Here is a tiny trained network, its code and every weight. The questions are about switching its units off for an input and a target symbol, where a switched-off unit gives its printed mean instead of its output.

import numpy as np


def w(rows, s, z=0):
    codes = np.array(rows[::2]) - 128.0
    scale = np.full(codes.shape[1], s)
    scale[-1] = z or s
    return codes * scale


def norm(h):
    return h / np.sqrt((h * h).mean(-1, keepdims=True) + 1e-5)


def softmax(a):
    e = np.exp(a - a.max(-1, keepdims=True))
    return e / e.sum(-1, keepdims=True)


def log_softmax(a):
    a = a - a.max(-1, keepdims=True)
    return a - np.log(np.exp(a).sum(-1, keepdims=True))


def net(x, mask):
    ids = ['Σβδεζηθ'.index(c) for c in x.split()]
    T = len(ids)
    res = E[ids] + P[:T]
    u = 0
    for l in range(3):
        r = norm(res)
        for j in range(2):
            rows = slice(4 * j, 4 * j + 4)
            q, k, v = (r @ M[l][rows].T for M in (Q, K, V))
            z = softmax(np.where(np.tri(T) > 0, q @ k.T / 4**0.5, -1e9)) @ v
            o = O[l][rows]
            res = res + np.where(mask[u + j], z, o[:, -1]) @ o[:, :-1]
        u += 2
    return log_softmax(norm(res)[-1] @ U[:, :-1].T + U[:, -1])


Q, K, V, O = {}, {}, {}, {}
E = w([
[116,128,164,103,92,151,164],'Σ',
[34,43,119,122,252,87,115],'β',
[149,187,187,156,162,155,140],'δ',
[103,153,149,112,143,113,216],'ε',
[133,209,149,67,163,144,143],'ζ',
[170,159,77,79,181,68,129],'η',
[117,133,79,124,158,189,150],'θ',
],0.02)
P = w([
[119,134,153,162,20,163,101],'0',
[140,178,150,172,60,90,170],'1',
[136,152,152,160,80,92,166],'2',
[142,132,158,145,109,110,157],'3',
[126,127,155,136,132,118,161],'4',
[106,119,156,131,154,122,159],'5',
[90,115,150,116,179,121,134],'6',
[56,116,142,115,191,117,129],'7',
[7,123,130,112,209,100,127],'8',
],0.012)
Q[0] = w([
[146,212,171,112,145,117,195],'0.h1',
[138,120,105,78,151,152,87],'0.h1',
[4,149,179,136,184,128,175],'0.h1',
[121,147,182,98,86,177,118],'0.h1',
[139,171,62,155,114,69,165],'0.h2',
[132,225,203,105,220,116,195],'0.h2',
[147,202,120,26,124,172,173],'0.h2',
[219,86,100,174,105,157,48],'0.h2',
],0.012)
K[0] = w([
[130,165,73,66,252,107,168],'0.h1',
[141,140,133,111,112,78,121],'0.h1',
[116,144,131,105,163,157,62],'0.h1',
[162,166,197,159,160,113,170],'0.h1',
[115,111,87,105,123,161,95],'0.h2',
[57,121,92,85,220,135,158],'0.h2',
[76,128,112,184,166,144,169],'0.h2',
[167,118,141,161,17,121,176],'0.h2',
],0.015)
V[0] = w([
[210,49,176,236,68,132,121],'0.h1',
[134,137,246,84,130,57,101],'0.h1',
[175,46,115,89,87,42,101],'0.h1',
[156,127,147,223,145,44,159],'0.h1',
[146,195,201,65,176,82,124],'0.h2',
[170,156,146,255,199,163,149],'0.h2',
[86,112,5,37,118,114,253],'0.h2',
[245,96,169,78,121,85,73],'0.h2',
],0.0096)
O[0] = w([
[45,114,84,105,124,129,195,6],'0.h1',
[72,95,182,142,93,60,139,168],'0.h1',
[102,138,114,21,124,128,107,42],'0.h1',
[11,242,209,69,185,111,120,126],'0.h1',
[125,129,146,208,145,43,181,176],'0.h2',
[21,223,131,244,221,254,186,150],'0.h2',
[235,96,119,36,126,122,215,199],'0.h2',
[76,174,136,153,104,38,59,46],'0.h2',
],0.0084,0.011)
Q[1] = w([
[81,158,122,110,110,105,9],'1.h1',
[118,88,161,122,191,92,219],'1.h1',
[102,128,3,90,93,168,10],'1.h1',
[188,101,139,94,157,70,160],'1.h1',
[244,210,187,79,174,93,230],'1.h2',
[80,79,120,110,116,160,43],'1.h2',
[214,165,139,127,74,162,191],'1.h2',
[168,97,162,136,253,110,242],'1.h2',
],0.013)
K[1] = w([
[144,154,171,79,77,154,90],'1.h1',
[139,93,104,108,184,106,134],'1.h1',
[89,193,194,82,15,189,63],'1.h1',
[224,102,90,73,139,72,85],'1.h1',
[100,18,83,117,227,95,97],'1.h2',
[179,160,86,137,28,175,172],'1.h2',
[75,56,116,154,169,139,112],'1.h2',
[191,76,147,112,254,145,154],'1.h2',
],0.013)
V[1] = w([
[157,68,161,147,107,109,146],'1.h1',
[143,156,103,76,101,101,150],'1.h1',
[108,32,129,78,75,161,212],'1.h1',
[163,173,183,89,106,178,156],'1.h1',
[162,166,11,93,148,133,123],'1.h2',
[139,138,112,200,150,185,206],'1.h2',
[66,139,59,73,196,73,172],'1.h2',
[131,69,217,71,129,204,55],'1.h2',
],0.012)
O[1] = w([
[155,163,103,156,104,65,116,248],'1.h1',
[75,86,133,96,114,83,211,88],'1.h1',
[113,181,31,68,112,87,137,196],'1.h1',
[83,92,144,157,59,128,157,99],'1.h1',
[170,57,246,63,104,188,246,31],'1.h2',
[154,124,74,161,174,165,163,255],'1.h2',
[67,135,159,74,174,129,157,209],'1.h2',
[78,104,82,155,15,139,65,106],'1.h2',
],0.012,0.005)
Q[2] = w([
[126,128,122,147,77,157,121],'2.h1',
[165,125,187,142,76,101,139],'2.h1',
[164,91,126,88,73,175,133],'2.h1',
[150,87,116,162,245,162,122],'2.h1',
[178,166,146,167,77,120,200],'2.h2',
[143,135,114,118,207,100,90],'2.h2',
[89,175,174,162,8,113,132],'2.h2',
[148,96,151,160,89,100,146],'2.h2',
],0.015)
K[2] = w([
[102,56,155,157,211,141,211],'2.h1',
[151,83,216,142,137,44,152],'2.h1',
[164,68,156,98,106,169,246],'2.h1',
[97,100,64,156,128,190,33],'2.h1',
[178,98,159,170,201,132,192],'2.h2',
[159,105,84,144,70,50,49],'2.h2',
[80,222,228,192,207,147,174],'2.h2',
[92,106,207,170,167,96,190],'2.h2',
],0.012)
V[2] = w([
[84,103,137,249,101,68,118],'2.h1',
[30,75,114,159,75,182,155],'2.h1',
[117,132,101,197,137,166,64],'2.h1',
[43,86,153,165,44,67,121],'2.h1',
[166,133,84,109,147,116,255],'2.h2',
[94,16,147,116,63,57,107],'2.h2',
[187,158,248,104,216,165,110],'2.h2',
[166,125,181,108,88,31,126],'2.h2',
],0.0089)
O[2] = w([
[11,160,40,90,73,60,110,232],'2.h1',
[136,128,23,14,98,234,92,57],'2.h1',
[163,57,121,100,66,144,111,242],'2.h1',
[99,218,1,63,61,92,109,63],'2.h1',
[33,125,56,143,198,140,104,253],'2.h2',
[91,108,181,140,77,105,210,41],'2.h2',
[175,106,96,9,221,44,51,56],'2.h2',
[64,92,121,97,100,33,176,172],'2.h2',
],0.0076,0.0037)
U = w([
[255,132,115,197,124,42,111,37],'Σ',
[214,58,149,95,131,214,153,181],'β',
[109,164,58,145,166,112,249,3],'δ',
[124,103,69,34,193,128,38,118],'ε',
[123,73,125,90,30,157,64,214],'ζ',
[113,67,230,63,130,85,128,210],'η',
[29,112,177,186,170,187,69,126],'θ',
],0.0084,0.0065)

Each question gives the input, a string of symbols that net reads in full, and the target symbol t.
The units are the heads (4 rows each of Q, K, V and O). Each row of codes is followed by its name. A weight is (code - 128) times the scale printed after its matrix; where a second scale follows, it is the last column's (O and U).
mask holds one flag per head, layer by layer. A switched-off head (its flag False) gives its mean, the last column of its rows in O, instead of its output. The means were averaged over made-up inputs and are rounded, as every weight is.
A unit's drop is (log p(t) with every unit on - log p(t) with that unit switched off) / (log p(t) with every unit on - log p(t) with every unit switched off).
The circuit of an input: a set's keep is (log p(t) with only the set's units on - log p(t) with every unit switched off) / (log p(t) with every unit on - log p(t) with every unit switched off). Starting from all 6 units, units are removed one at a time, each time the one whose removal leaves the highest keep (on an exact tie, the one counted first), for as long as the keep stays at least 0.8.
circuit, biggest first: the units of the circuit, biggest drop first
unit that matters most: the unit with the biggest drop
which heads matter: for each layer, one digit per head in row order, 1 if its drop is at least 0.15 and else 0, layers parted by /
drop when u is switched off: that unit's drop, to one decimal
input δ β θ η θ ε ζ ε θ, target ε: which heads matter => 11 / 01 / 01
input δ ζ ε δ ζ ε, target Σ: circuit, biggest first => [0.h1]
input δ ε Σ ζ ζ ε η ζ, target η: circuit, biggest first => [1.h2 0.h1]
input δ δ ζ β ζ η θ η δ, target ε: which heads matter => 11 / 00 / 00
input δ η β Σ Σ δ ζ, target ε: circuit, biggest first => [0.h2 2.h1]
input β ζ ζ η η, target ζ: circuit, biggest first => [1.h2 0.h2]
input δ δ δ, target θ: which heads matter => 01 / 00 / 00
input ζ ζ Σ δ δ β ε ζ θ, target Σ: circuit, biggest first => [0.h1 1.h1]
input δ ε β η, target ε: circuit, biggest first => [0.h1 2.h2]
input ζ ζ ζ Σ η δ β, target Σ: which heads matter => 11 / 10 / 00
input δ ζ ζ θ ζ Σ, target β: circuit, biggest first => [1.h2 0.h2]
input θ δ Σ δ β β θ δ, target β: circuit, biggest first => [0.h1 1.h2]
input θ β δ ζ Σ δ δ η, target β: which heads matter => 10 / 01 / 00
input ε ζ ε β ζ, target θ: which heads matter => 01 / 11 / 01
input δ ζ δ θ δ ζ δ θ Σ, target β: which heads matter => 01 / 00 / 00
input δ Σ ε ε θ δ δ Σ, target θ: which heads matter => 11 / 00 / 01
input θ η θ η ε, target β: unit that matters most => 0.h2
input ζ δ δ Σ β θ, target Σ: which heads matter => 10 / 11 / 10
input Σ Σ δ Σ ζ θ θ δ β, target δ: which heads matter => 01 / 01 / 11
input Σ ε δ β, target δ: which heads matter => 10 / 00 / 01
input δ β ζ Σ δ ζ ζ δ Σ, target ε: circuit, biggest first => [2.h2]
input Σ β δ, target δ: circuit, biggest first => [0.h1 2.h2 1.h1]
input δ ε Σ, target δ: which heads matter => 10 / 10 / 00
input Σ ε θ Σ δ Σ Σ η θ, target β: which heads matter => 00 / 00 / 00
input ζ η δ δ β η ε ε ζ, target Σ: which heads matter => 10 / 00 / 00
input δ β θ, target ε: circuit, biggest first => [0.h1 2.h2]
input ε β δ ε η, target θ: unit that matters most => 1.h1
input δ ε β Σ, target ε: drop when 0.h2 is switched off => 0.1
